[[126 136 138]
 [121 137 139]
 [126 121 144]
 [129 125 107]
 [133 105 130]]
|
[[121 137 139]
 [126 121 144]]

[[117 107 153 109 142]
 [142 125 102 133 119]
 [118 140 102 105 107]
 [134 121 104 151 123]
 [142 137 104 103 151]]
|
[[142 125 102]
 [118 140 102]]

[[145 125 132 122 118]
 [152 138 132 119 112]
 [145 141 129 114 113]
 [153 128 131 105 118]
 [137 136 133 122 124]]
|
[[152 138 132]
 [145 141 129]]

[[112 151 123 148 153]
 [114 152 147 146 152]
 [113 153 135 148 154]]
|
[[114 152 147]
 [113 153 135]]

[[ 98 134 133 119 146]
 [144 152 127 135 114]
 [133 141 112 134 119]]
|
[[144 152 127]
 [133 141 112]]

[[115 130 136 107]
 [139 142 140 156]
 [127 144 123  99]]
|
[[139 142 140]
 [127 144 123]]
---
[[124 135]
 [137 155]
 [119 119]
 [130 137]
 [127 127]
 [130 133]
 [128 128]
 [129 130]
 [123 111]
 [118 145]
 [133 121]]
|
[[133 121]
 [118 145]
 [123 111]
 [129 130]
 [128 128]
 [130 133]
 [127 127]
 [130 137]
 [119 119]
 [137 155]
 [124 135]]

[[128 128 130 128 127 137 149 131]
 [128 128 129 128 144 141 128 128]
 [128 128 131 142 145 130 129 128]]
|
[[128 128 131 142 145 130 129 128]
 [128 128 129 128 144 141 128 128]
 [128 128 130 128 127 137 149 131]]

[[145 123 135 137 127 125 139 136 105 141 123 113]
 [136 128 135 133 106 131 119 124 127 126 128 138]
 [113 116 117 114 116 121 138 130 113 127 112 147]]
|
[[113 116 117 114 116 121 138 130 113 127 112 147]
 [136 128 135 133 106 131 119 124 127 126 128 138]
 [145 123 135 137 127 125 139 136 105 141 123 113]]

[[129 132 139 135 132 125 126 125]
 [134 130 104 118 121 145 144 147]
 [128 128 139 133 134 124 124 123]
 [127 144 144 146 118 118 123 113]
 [128 132 145 138 132 121 123 120]
 [127 139 140 140 121 120 123 117]
 [128 132 144 138 132 121 123 120]
 [133 125 108 117 128 143 141 146]
 [127 118 128 122 138 128 125 130]
 [133 125 109 117 128 143 140 145]
 [133 126 108 118 127 143 141 146]]
|
[[133 126 108 118 127 143 141 146]
 [133 125 109 117 128 143 140 145]
 [127 118 128 122 138 128 125 130]
 [133 125 108 117 128 143 141 146]
 [128 132 144 138 132 121 123 120]
 [127 139 140 140 121 120 123 117]
 [128 132 145 138 132 121 123 120]
 [127 144 144 146 118 118 123 113]
 [128 128 139 133 134 124 124 123]
 [134 130 104 118 121 145 144 147]
 [129 132 139 135 132 125 126 125]]

[[125 122 132 124 123 119 149 131 133 133 124 121]
 [129 133 134 117 128 123 131 128 129 110 107 129]
 [123 131 128 129 127 109 133 136 138 119 114 122]
 [137 125 135 136 117 133 132 119 127 144 135 139]
 [112 124 125 122 131 148 120 118 124 112 124 127]]
|
[[112 124 125 122 131 148 120 118 124 112 124 127]
 [137 125 135 136 117 133 132 119 127 144 135 139]
 [123 131 128 129 127 109 133 136 138 119 114 122]
 [129 133 134 117 128 123 131 128 129 110 107 129]
 [125 122 132 124 123 119 149 131 133 133 124 121]]

[[130 122 136 136 143 123 104 130]
 [134 121 126 138 132 120 123 131]
 [130 122 134 135 142 123 104 132]
 [119 139 118 113 109 144 148 132]]
|
[[119 139 118 113 109 144 148 132]
 [130 122 134 135 142 123 104 132]
 [134 121 126 138 132 120 123 131]
 [130 122 136 136 143 123 104 130]]

[[111 130 116]
 [117 123 134]
 [102 134 120]
 [140 128 126]
 [127 133 125]]
|
[[127 133 125]
 [140 128 126]
 [102 134 120]
 [117 123 134]
 [111 130 116]]
